Below is a small trained network, with its code and all its weights. Each question gives an input and a target symbol and asks what happens when units are switched off, that is, made to give their printed mean instead of their output.

import numpy as np


def w(rows, s, z=0):
    codes = np.array(rows[::2]) - 128.0
    scale = np.full(codes.shape[1], s)
    scale[-1] = z or s
    return codes * scale


def f(y):
    return y / 2 * (1 + np.tanh(0.7978845608 * (y + 0.044715 * y**3)))


def softmax(a):
    e = np.exp(a - a.max(-1, keepdims=True))
    return e / e.sum(-1, keepdims=True)


def log_softmax(a):
    a = a - a.max(-1, keepdims=True)
    return a - np.log(np.exp(a).sum(-1, keepdims=True))


def net(x, mask):
    ids = ['δθμπσω'.index(c) for c in x.split()]
    T = len(ids)
    res = E[ids] + P[:T]
    r = res
    for j in range(3):
        rows = slice(2 * j, 2 * j + 2)
        q, k, v = (r @ M[0][rows].T for M in (Q, K, V))
        z = softmax(np.where(np.tri(T) > 0, q @ k.T / 2**0.5, -1e9)) @ v
        o = O[0][rows]
        res = res + np.where(mask[j], z, o[:, -1]) @ o[:, :-1]
    y = f(res @ A[0][:, :-1].T + A[0][:, -1])
    res = res + np.where(mask[3:15], y, B[0][:, -1]) @ B[0][:, :-1]
    return log_softmax(res[-1] @ U[:, :-1].T + U[:, -1])


Q, K, V, O, A, B = {}, {}, {}, {}, {}, {}
E = w([
[129,56,251,175,249],'δ',
[133,151,82,143,122],'θ',
[86,77,254,47,24],'μ',
[181,201,243,249,68],'π',
[185,163,111,113,146],'σ',
[150,170,73,99,89],'ω',
],0.0079)
P = w([
[50,179,137,195,136],'0',
[122,88,81,227,98],'1',
[170,34,111,141,123],'2',
[151,69,121,102,125],'3',
[121,175,138,64,135],'4',
[104,182,255,103,131],'5',
],0.0067)
Q[0] = w([
[96,179,240,163,74],'h1',
[138,3,157,137,95],'h1',
[210,141,91,181,90],'h2',
[152,35,124,74,114],'h2',
[100,129,193,180,141],'h3',
[140,40,73,146,191],'h3',
],0.035)
K[0] = w([
[239,31,118,80,118],'h1',
[125,213,200,23,173],'h1',
[115,246,152,224,144],'h2',
[5,139,142,41,141],'h2',
[203,81,168,82,193],'h3',
[58,216,186,114,212],'h3',
],0.028)
V[0] = w([
[136,91,240,221,164],'h1',
[39,50,91,167,190],'h1',
[254,199,160,99,155],'h2',
[120,157,206,49,63],'h2',
[88,93,164,84,180],'h3',
[167,202,126,146,192],'h3',
],0.017)
O[0] = w([
[181,13,117,185,54,251],'h1',
[165,99,217,47,67,129],'h1',
[205,152,63,255,78,88],'h2',
[1,118,127,212,112,223],'h2',
[195,37,112,153,149,153],'h3',
[213,198,195,142,135,72],'h3',
],0.0095,0.011)
A[0] = w([
[115,144,188,117,86,109],'n1',
[129,200,160,24,90,135],'n2',
[143,107,12,78,188,178],'n3',
[147,158,35,96,159,150],'n4',
[131,110,147,161,88,115],'n5',
[179,206,75,90,151,132],'n6',
[134,126,144,115,114,53],'n7',
[134,105,170,179,230,99],'n8',
[140,164,90,104,154,117],'n9',
[107,211,55,93,228,2],'n10',
[164,193,60,110,99,143],'n11',
[139,165,102,72,35,110],'n12',
],0.012,0.005)
B[0] = w([
[114,95,120,118,143,161],'n1',
[128,188,207,112,23,159],'n2',
[46,109,138,141,124,140],'n3',
[98,121,149,91,183,140],'n4',
[121,162,93,118,147,250],'n5',
[133,154,158,108,246,156],'n6',
[124,129,119,120,137,126],'n7',
[208,81,112,102,105,161],'n8',
[153,147,137,72,166,136],'n9',
[162,120,2,45,73,145],'n10',
[126,174,122,198,174,151],'n11',
[165,60,131,150,152,145],'n12',
],0.022,0.012)
U = w([
[191,80,152,104,152,169],'δ',
[119,172,243,163,88,42],'θ',
[2,123,152,125,131,253],'μ',
[149,217,72,233,67,112],'π',
[125,163,185,165,246,50],'σ',
[125,196,107,59,134,9],'ω',
],0.0035,0.0025)

Each question gives the input, a string of symbols that net reads in full, and the target symbol t.
The units are the heads (2 rows each of Q, K, V and O) and the neurons (one row each of A and B). Each row of codes is followed by its name. A weight is (code - 128) times the scale printed after its matrix; where a second scale follows, it is the last column's (O, A, B and U).
mask holds one flag per unit, heads first, then neurons. A switched-off unit (its flag False) gives its mean, the last column of its rows in O or B, instead of its output. The means were averaged over made-up inputs and are rounded, as every weight is.
A unit's drop is (log p(t) with every unit on - log p(t) with that unit switched off) / (log p(t) with every unit on - log p(t) with every unit switched off).
The circuit of an input: a set's keep is (log p(t) with only the set's units on - log p(t) with every unit switched off) / (log p(t) with every unit on - log p(t) with every unit switched off). Starting from the 12 units with the biggest drops (on a tie, the unit counted first), units are removed one at a time, each time the one whose removal leaves the highest keep (on an exact tie, the one counted first), for as long as the keep stays at least 0.8.
units of the circuit, in order: the units of the circuit, biggest drop first
top k neurons: the k neurons with the biggest drops, biggest first
which heads matter: for each layer, one digit per head in row order, 1 if its drop is at least 0.15 and else 0, layers parted by /
drop when u is switched off: that unit's drop, to one decimal
input μ δ θ θ ω π, target π: units of the circuit, in order -> [h2]
input σ ω π σ θ, target ω: units of the circuit, in order -> [n10; h1]
input μ θ ω μ σ, target θ: units of the circuit, in order -> [n2; h1; h3]
input μ σ σ μ σ, target σ: which heads matter -> 110
input ω μ ω θ, target ω: units of the circuit, in order -> [h1; n10; h3]
input δ μ δ δ, target δ: units of the circuit, in order -> [h3; n8]
input μ π ω δ ω ω, target ω: which heads matter -> 100
input σ π δ μ π, target δ: units of the circuit, in order -> [h1; h2]
input ω ω μ μ δ σ, target μ: units of the circuit, in order -> [h3; n3; h1]
input δ δ δ π σ, target δ: units of the circuit, in order -> [h1; n12]
input ω σ ω θ θ, target σ: units of the circuit, in order -> [h2; n6; h1]
input μ μ μ θ μ δ, target δ: units of the circuit, in order -> [n8; h3]
input μ θ θ σ, target μ: which heads matter -> 001
input θ μ σ π, target π: units of the circuit, in order -> [h2; n6]
input ω ω μ ω σ, target ω: units of the circuit, in order -> [h1; n10]
input μ δ π σ θ π, target σ: top 2 neurons -> [n6; n2]
input π μ θ σ ω θ, target θ: drop when h3 is switched off -> 0.2
input π σ μ σ, target π: drop when h3 is switched off -> 0.3
input δ δ ω, target δ: drop when n12 is switched off -> 0.1
